Below are the code and all the weights of a small trained network. Each question names an input and a target symbol and asks about switching units off, where a switched-off unit gives its printed mean instead of its output.

import numpy as np


def w(rows, s, z=0):
    codes = np.array(rows[::2]) - 128.0
    scale = np.full(codes.shape[1], s)
    scale[-1] = z or s
    return codes * scale


def f(y):
    return y / 2 * (1 + np.tanh(0.7978845608 * (y + 0.044715 * y**3)))


def softmax(a):
    e = np.exp(a - a.max(-1, keepdims=True))
    return e / e.sum(-1, keepdims=True)


def log_softmax(a):
    a = a - a.max(-1, keepdims=True)
    return a - np.log(np.exp(a).sum(-1, keepdims=True))


def net(x, mask):
    ids = ['αγδεηθλμξπσψω'.index(c) for c in x.split()]
    T = len(ids)
    res = E[ids] + P[:T]
    q, k, v = (res @ M[0].T for M in (Q, K, V))
    z = softmax(np.where(np.tri(T) > 0, q @ k.T / 3**0.5, -1e9)) @ v
    res = res + np.where(mask[0], z, O[0][:, -1]) @ O[0][:, :-1]
    y = f(res @ A[0][:, :-1].T + A[0][:, -1])
    res = res + np.where(mask[1:13], y, B[0][:, -1]) @ B[0][:, :-1]
    return log_softmax(res[-1] @ U[:, :-1].T + U[:, -1])


Q, K, V, O, A, B = {}, {}, {}, {}, {}, {}
E = w([
[61,130,75],'α',
[161,163,126],'γ',
[165,126,176],'δ',
[98,96,149],'ε',
[122,60,200],'η',
[105,141,102],'θ',
[124,116,141],'λ',
[167,84,217],'μ',
[117,182,75],'ξ',
[135,144,129],'π',
[169,53,248],'σ',
[90,115,119],'ψ',
[59,205,2],'ω',
],0.0093)
P = w([
[95,147,158],'0',
[184,162,86],'1',
[69,60,129],'2',
[161,225,158],'3',
[118,35,62],'4',
[134,241,198],'5',
[142,24,28],'6',
[99,226,229],'7',
[202,78,6],'8',
[26,115,205],'9',
[207,232,99],'10',
[85,79,107],'11',
[128,152,98],'12',
[116,139,96],'13',
],0.014)
Q[0] = w([
[65,68,125],'H1',
[3,171,205],'H1',
[84,186,193],'H1',
],0.013)
K[0] = w([
[228,173,121],'H1',
[244,26,2],'H1',
[147,47,84],'H1',
],0.0099)
V[0] = w([
[88,52,162],'H1',
[210,108,249],'H1',
[211,95,169],'H1',
],0.014)
O[0] = w([
[3,33,93,82],'H1',
[10,159,200,1],'H1',
[1,183,115,23],'H1',
],0.01,0.0026)
A[0] = w([
[148,61,76,44],'N1',
[35,3,105,180],'N2',
[156,63,61,149],'N3',
[145,110,61,69],'N4',
[96,248,139,253],'N5',
[167,178,170,181],'N6',
[144,137,59,65],'N7',
[123,149,171,122],'N8',
[176,213,167,158],'N9',
[100,212,116,132],'N10',
[155,191,129,141],'N11',
[149,148,136,83],'N12',
],0.011,0.0041)
B[0] = w([
[102,99,182,183],'N1',
[117,131,7,228],'N2',
[116,72,184,254],'N3',
[117,117,171,189],'N4',
[83,150,198,225],'N5',
[121,177,114,199],'N6',
[129,128,195,185],'N7',
[86,166,148,131],'N8',
[182,208,100,214],'N9',
[128,114,176,169],'N10',
[159,172,138,181],'N11',
[126,146,144,141],'N12',
],0.011,0.0065)
U = w([
[140,64,63,198],'α',
[84,120,173,87],'γ',
[106,163,227,125],'δ',
[137,189,122,186],'ε',
[129,127,20,134],'η',
[132,254,135,2],'θ',
[123,91,135,156],'λ',
[83,139,120,61],'μ',
[164,120,196,33],'ξ',
[188,194,62,139],'π',
[143,95,109,198],'σ',
[111,12,188,74],'ψ',
[133,37,103,193],'ω',
],0.0095,0.01)

Each question gives the input, a string of symbols that net reads in full, and the target symbol t.
The units are the heads (3 rows each of Q, K, V and O) and the neurons (one row each of A and B). Each row of codes is followed by its name. A weight is (code - 128) times the scale printed after its matrix; where a second scale follows, it is the last column's (O, A, B and U).
mask holds one flag per unit, heads first, then neurons. A switched-off unit (its flag False) gives its mean, the last column of its rows in O or B, instead of its output. The means were averaged over made-up inputs and are rounded, as every weight is.
A unit's drop is (log p(t) with every unit on - log p(t) with that unit switched off) / (log p(t) with every unit on - log p(t) with every unit switched off).
The circuit of an input: a set's keep is (log p(t) with only the set's units on - log p(t) with every unit switched off) / (log p(t) with every unit on - log p(t) with every unit switched off). Starting from the 12 units with the biggest drops (on a tie, the unit counted first), units are removed one at a time, each time the one whose removal leaves the highest keep (on an exact tie, the one counted first), for as long as the keep stays at least 0.8.
units of the circuit, in order: the units of the circuit, biggest drop first
most important unit: the unit with the biggest drop
k most important neurons: the k neurons with the biggest drops, biggest first
input ξ λ α ω π λ α μ, target ψ: units of the circuit, in order	(H1; N3; N1)
input η η δ ψ ω ξ ξ ω δ, target ξ: most important neuron	(N3)
input μ δ δ ξ ξ η ξ η δ, target η: units of the circuit, in order	(H1; N2)
input ξ δ π θ ξ ω η ξ ω η ω, target η: 2 most important neurons	(N2; N3)
input α ω ε α ε, target ψ: 2 most important neurons	(N3; N1)
input σ ξ ξ, target π: units of the circuit, in order	(H1; N9)
input ω ω α η π μ ξ η μ, target η: 2 most important neurons	(N2; N3)
input θ η σ θ ψ ξ ξ ψ λ ε δ ω, target δ: 3 most important neurons	(N2; N5; N10)
input η π ε ξ α, target π: 2 most important neurons	(N9; N5)
input η μ π δ ω, target δ: units of the circuit, in order	(H1; N5)
input ξ η ε, target η: units of the circuit, in order	(N2; H1)
input γ ψ δ θ, target δ: units of the circuit, in order	(N5; N2)
input π ω ξ, target ξ: units of the circuit, in order	(H1; N3; N7; N2)
input η σ δ, target μ: 2 most important neurons	(N2; N5)
input ε δ ξ ξ δ ψ η α μ, target ψ: units of the circuit, in order	(N3; N1)
input ψ η θ γ λ π σ ξ, target γ: 4 most important neurons	(N5; N2; N10; N9)
input ξ μ ξ γ η ω μ, target ξ: 2 most important neurons	(N3; N1)
input π π ξ μ, target π: units of the circuit, in order	(H1; N9; N5)
input δ ξ ω, target π: units of the circuit, in order	(H1)
input η σ ω ψ ξ ξ ξ μ η θ, target η: units of the circuit, in order	(N2; H1)
input π α ω ξ σ, target π: units of the circuit, in order	(H1; N9)
input ω η α, target η: most important unit	N2
input ε γ ω ε θ ω η ω γ γ, target θ: 2 most important neurons	(N3; N9)
input ω δ ω ω, target ξ: 2 most important neurons	(N3; N7)
